Below is a small trained network, with its code and all its weights. Each question gives an input and a class and asks what happens when units are switched off, that is, made to give their printed mean instead of their output.

import numpy as np


def w(rows, s, z=0):
    codes = np.array(rows[::2]) - 128.0
    scale = np.full(codes.shape[1], s)
    scale[-1] = z or s
    return codes * scale


def norm(h):
    return h / np.sqrt((h * h).mean(-1, keepdims=True) + 1e-5)


def f(y):
    return np.maximum(y, 0)


def log_softmax(a):
    a = a - a.max(-1, keepdims=True)
    return a - np.log(np.exp(a).sum(-1, keepdims=True))


def net(x, mask):
    res = np.array(x, float).reshape(1, 8) / 4 @ E
    u = 0
    for l in range(4):
        y = f(norm(res) @ A[l][:, :-1].T + A[l][:, -1])
        res = res + np.where(mask[u : u + 3], y, B[l][:, -1]) @ B[l][:, :-1]
        u += 3
    return log_softmax(norm(res)[-1] @ U[:, :-1].T + U[:, -1])


A, B = {}, {}
E = w([
[122,134,151,122,111,123,104,117],'x0',
[152,123,142,107,112,131,115,115],'x1',
[146,145,52,93,190,40,93,175],'x2',
[197,93,116,109,145,146,148,114],'x3',
[121,116,115,96,108,131,162,135],'x4',
[178,140,1,213,31,160,52,171],'x5',
[55,30,59,62,192,233,85,94],'x6',
[112,93,81,135,124,66,169,36],'x7',
],0.008)
A[0] = w([
[113,40,97,180,108,37,156,8,2],'0.n0',
[196,105,168,149,100,150,154,44,100],'0.n1',
[110,82,144,233,76,218,194,74,63],'0.n2',
],0.013,0.0048)
B[0] = w([
[196,81,156,172,139,170,59,231,234],'0.n0',
[37,129,127,162,100,78,125,154,206],'0.n1',
[100,207,175,3,96,134,124,114,253],'0.n2',
],0.011,0.0072)
A[1] = w([
[214,165,146,207,70,80,194,70,15],'1.n0',
[76,114,252,157,180,80,186,122,23],'1.n1',
[150,150,189,102,162,238,129,191,254],'1.n2',
],0.012,0.0009)
B[1] = w([
[94,163,113,183,84,2,207,159,173],'1.n0',
[112,77,125,101,238,194,194,173,229],'1.n1',
[100,59,155,231,112,102,91,175,254],'1.n2',
],0.0082,0.0094)
A[2] = w([
[149,181,41,162,27,151,97,29,7],'2.n0',
[143,163,93,173,49,184,117,170,17],'2.n1',
[90,53,84,129,146,235,73,9,60],'2.n2',
],0.015,0.0016)
B[2] = w([
[81,50,109,110,250,144,226,26,188],'2.n0',
[184,49,170,149,188,139,149,85,254],'2.n1',
[81,241,158,193,151,35,230,212,239],'2.n2',
],0.011,0.0079)
A[3] = w([
[37,174,57,156,138,132,98,133,2],'3.n0',
[42,136,113,122,133,140,180,227,254],'3.n1',
[181,162,6,67,209,46,61,135,24],'3.n2',
],0.014,0.00063)
B[3] = w([
[168,151,174,113,70,53,211,139,148],'3.n0',
[217,124,26,134,72,116,54,51,255],'3.n1',
[15,173,227,2,46,242,40,104,159],'3.n2',
],0.01,0.016)
U = w([
[156,226,96,181,101,27,190,148,111],'0',
[188,93,132,185,108,194,84,206,133],'1',
[96,102,100,111,255,169,197,36,56],'2',
[63,208,164,59,80,178,119,74,74],'3',
[160,120,111,152,124,87,108,83,248],'4',
],0.0081,0.0016)

Each question gives the input, the list of numbers given to net, and the class t.
The units are the neurons (one row each of A and B). Each row of codes is followed by its name. A weight is (code - 128) times the scale printed after its matrix; where a second scale follows, it is the last column's (A, B and U).
mask holds one flag per neuron, layer by layer. A switched-off neuron (its flag False) gives its mean, the last column of its row in B, instead of its output. The means were averaged over made-up inputs and are rounded, as every weight is.
A unit's drop is (log p(t) with every unit on - log p(t) with that unit switched off) / (log p(t) with every unit on - log p(t) with every unit switched off).
The circuit of an input: a set's keep is (log p(t) with only the set's units on - log p(t) with every unit switched off) / (log p(t) with every unit on - log p(t) with every unit switched off). Starting from all 12 units, units are removed one at a time, each time the one whose removal leaves the highest keep (on an exact tie, the one counted first), for as long as the keep stays at least 0.8.
units of the circuit, in order: the units of the circuit, biggest drop first
k most important neurons: the k neurons with the biggest drops, biggest first
input [3,-2,-7,0,1,0,-2,0], class 3: 2 most important neurons : (0.n2; 2.n2)
input [-2,-4,-8,-2,7,-2,-2,0], class 3: units of the circuit, in order : (0.n2)
input [-4,2,3,6,-7,8,8,-8], class 0: units of the circuit, in order : (2.n2; 0.n0)
input [-4,5,-7,-4,-1,5,2,-4], class 3: 3 most important neurons : (0.n2; 0.n0; 3.n1)
input [-1,3,-6,-5,-7,5,6,4], class 0: 2 most important neurons : (2.n2; 3.n2)
input [6,-7,8,6,-4,3,-7,-7], class 3: units of the circuit, in order : (3.n2; 0.n0; 2.n2)
input [4,6,-4,8,-7,6,0,-5], class 2: units of the circuit, in order : (0.n0; 1.n1; 2.n0)
input [-6,4,6,-8,-6,7,3,5], class 2: 3 most important neurons : (2.n0; 1.n1; 2.n1)
input [0,3,4,-2,-3,-6,5,6], class 1: units of the circuit, in order : (0.n0; 2.n0)
input [5,-7,1,-7,-5,2,5,-5], class 0: 4 most important neurons : (0.n0; 2.n2; 3.n0; 1.n0)
input [-3,3,7,-7,3,-3,-6,6], class 3: units of the circuit, in order : (3.n2; 1.n2; 2.n2)
input [2,3,-2,-5,-3,-8,-7,-2], class 2: 2 most important neurons : (1.n1; 2.n2)
input [-1,-3,-3,4,-7,8,2,-4], class 2: units of the circuit, in order : (0.n0; 2.n0; 1.n1)
input [-6,-6,-3,-6,-2,-8,-6,-8], class 1: units of the circuit, in order : (1.n2; 2.n2)
input [-8,-8,8,-1,-5,1,0,2], class 3: units of the circuit, in order : (3.n2)
input [8,-1,6,7,7,-4,6,-5], class 4: 3 most important neurons : (3.n1; 0.n0; 1.n2)
input [3,-8,5,5,7,7,2,5], class 2: units of the circuit, in order : (1.n1; 2.n0; 1.n2)
input [3,7,7,3,7,-4,-3,-2], class 3: 2 most important neurons : (3.n2; 0.n0)
input [7,-7,-6,-8,-1,-7,-2,4], class 2: 2 most important neurons : (1.n1; 3.n2)
input [-1,0,6,0,3,2,6,6], class 0: 2 most important neurons : (2.n2; 1.n0)
input [1,4,-2,1,-5,8,-5,-4], class 2: most important neuron : (2.n0)
input [-7,4,-5,2,1,-8,4,8], class 1: units of the circuit, in order : (0.n0; 1.n2)
